Below is a small trained network, with its code and all its weights. Each question gives an input and a target symbol and asks what happens when units are switched off, that is, made to give their printed mean instead of their output.

import numpy as np


def w(rows, s, z=0):
    codes = np.array(rows[::2]) - 128.0
    scale = np.full(codes.shape[1], s)
    scale[-1] = z or s
    return codes * scale


def norm(h):
    return h / np.sqrt((h * h).mean(-1, keepdims=True) + 1e-5)


def f(y):
    return y / 2 * (1 + np.tanh(0.7978845608 * (y + 0.044715 * y**3)))


def softmax(a):
    e = np.exp(a - a.max(-1, keepdims=True))
    return e / e.sum(-1, keepdims=True)


def log_softmax(a):
    a = a - a.max(-1, keepdims=True)
    return a - np.log(np.exp(a).sum(-1, keepdims=True))


def net(x, mask):
    ids = ['ΘΠΨΩαβεζημξτ'.index(c) for c in x.split()]
    T = len(ids)
    res = E[ids] + P[:T]
    r = norm(res)
    for j in range(2):
        rows = slice(3 * j, 3 * j + 3)
        q, k, v = (r @ M[0][rows].T for M in (Q, K, V))
        z = softmax(np.where(np.tri(T) > 0, q @ k.T / 3**0.5, -1e9)) @ v
        o = O[0][rows]
        res = res + np.where(mask[j], z, o[:, -1]) @ o[:, :-1]
    y = f(norm(res) @ A[0][:, :-1].T + A[0][:, -1])
    res = res + np.where(mask[2:6], y, B[0][:, -1]) @ B[0][:, :-1]
    return log_softmax(norm(res)[-1] @ U[:, :-1].T + U[:, -1])


Q, K, V, O, A, B = {}, {}, {}, {}, {}, {}
E = w([
[128,124,105,123,127],'Θ',
[115,106,121,124,152],'Π',
[153,125,60,144,86],'Ψ',
[139,102,111,101,91],'Ω',
[106,119,108,80,131],'α',
[141,136,100,153,99],'β',
[131,144,104,116,92],'ε',
[136,134,109,93,118],'ζ',
[150,149,58,179,85],'η',
[134,116,147,112,145],'μ',
[107,166,82,141,147],'ξ',
[138,60,5,141,99],'τ',
],0.025)
P = w([
[207,147,146,159,169],'0',
[195,100,125,107,52],'1',
[97,121,89,16,194],'2',
[76,113,92,148,146],'3',
[164,117,171,130,82],'4',
[105,111,78,7,176],'5',
[71,104,88,192,154],'6',
],0.013)
Q[0] = w([
[92,160,106,151,151],'h0',
[151,93,32,170,130],'h0',
[15,76,116,126,81],'h0',
[168,62,162,149,118],'h1',
[81,110,145,93,70],'h1',
[5,78,79,215,125],'h1',
],0.014)
K[0] = w([
[113,158,185,91,153],'h0',
[236,122,113,158,112],'h0',
[151,158,138,150,229],'h0',
[155,79,131,104,148],'h1',
[184,143,188,200,122],'h1',
[249,116,103,144,195],'h1',
],0.015)
V[0] = w([
[83,184,163,136,131],'h0',
[101,143,69,63,140],'h0',
[110,83,141,107,71],'h0',
[112,89,37,63,165],'h1',
[175,209,197,42,83],'h1',
[160,8,189,110,140],'h1',
],0.015)
O[0] = w([
[204,162,105,136,115,1],'h0',
[124,88,96,110,46,118],'h0',
[132,95,94,162,147,94],'h0',
[78,21,88,98,20,178],'h1',
[100,152,248,164,131,166],'h1',
[253,66,167,69,142,129],'h1',
],0.012,0.0088)
A[0] = w([
[35,86,98,73,153,231],'n0',
[182,43,102,58,195,64],'n1',
[43,176,38,75,212,254],'n2',
[133,145,7,40,154,34],'n3',
],0.012,0.0011)
B[0] = w([
[120,115,181,84,198,254],'n0',
[83,166,41,204,147,206],'n1',
[207,160,83,93,78,233],'n2',
[6,132,155,119,118,190],'n3',
],0.016,0.0092)
U = w([
[146,30,19,103,170,94],'Θ',
[154,139,178,152,226,108],'Π',
[77,124,76,89,96,79],'Ψ',
[35,128,29,174,159,88],'Ω',
[45,135,223,207,51,70],'α',
[27,177,185,219,141,113],'β',
[155,25,151,136,2,216],'ε',
[72,8,156,219,236,147],'ζ',
[171,108,151,23,157,153],'η',
[91,174,87,122,73,83],'μ',
[102,147,124,92,168,128],'ξ',
[191,211,75,148,162,254],'τ',
],0.0077,0.0022)

Each question gives the input, a string of symbols that net reads in full, and the target symbol t.
The units are the heads (3 rows each of Q, K, V and O) and the neurons (one row each of A and B). Each row of codes is followed by its name. A weight is (code - 128) times the scale printed after its matrix; where a second scale follows, it is the last column's (O, A, B and U).
mask holds one flag per unit, heads first, then neurons. A switched-off unit (its flag False) gives its mean, the last column of its rows in O or B, instead of its output. The means were averaged over made-up inputs and are rounded, as every weight is.
A unit's drop is (log p(t) with every unit on - log p(t) with that unit switched off) / (log p(t) with every unit on - log p(t) with every unit switched off).
The circuit of an input: a set's keep is (log p(t) with only the set's units on - log p(t) with every unit switched off) / (log p(t) with every unit on - log p(t) with every unit switched off). Starting from all 6 units, units are removed one at a time, each time the one whose removal leaves the highest keep (on an exact tie, the one counted first), for as long as the keep stays at least 0.8.
circuit, biggest first: the units of the circuit, biggest drop first
k most important neurons: the k neurons with the biggest drops, biggest first
heads that matter: for each layer, one digit per head in row order, 1 if its drop is at least 0.15 and else 0, layers parted by /
drop of u: that unit's drop, to one decimal
input β ε β, target η: circuit, biggest first => (n2 n0)
input α Ω β μ β Π η, target ε: circuit, biggest first => (h1)
input Ω Ω Ω α, target ζ: 2 most important neurons => (n2 n1)
input β Ω Ω ε, target τ: circuit, biggest first => (h1 n2)
input Ω Ω Ω, target ζ: circuit, biggest first => (h1 n2 n1)
input Ω β ξ Ψ, target ζ: circuit, biggest first => (h1 n2)
input Π η Ω ξ Θ, target ζ: circuit, biggest first => (n2 n3)
input ε β Π, target η: circuit, biggest first => (h1 n2 n1 n3)
input β β Ω Ω α ε τ, target τ: heads that matter => 11
input β Ω ξ ξ, target τ: heads that matter => 01
input Ω α μ Θ ε Ω β, target ζ: circuit, biggest first => (h0 h1)
input Ω τ Ω ζ, target ζ: heads that matter => 01
input μ Ω η ζ Ω ξ ξ, target Π: heads that matter => 01
input β β ξ Ω Ω Ω Π, target τ: heads that matter => 01
input ε Ω μ Θ, target β: circuit, biggest first => (h1)
input μ β ε Θ β, target ζ: circuit, biggest first => (n2 h0)
input β Π Ψ Ω Π, target Θ: circuit, biggest first => (h1 n1)
input β μ ζ α, target τ: circuit, biggest first => (h1 n2)
input α Π ε Ψ Π β ζ, target ε: heads that matter => 11
input Ω β Ω Ψ β, target ε: 3 most important neurons => (n1 n3 n0)
input ζ Ω τ ε, target α: drop of h0 => 0.1
input α β Θ ε Ω Ω Ψ, target ε: drop of n3 => 0.1
input α ε μ ξ, target ε: drop of n2 => -0.1
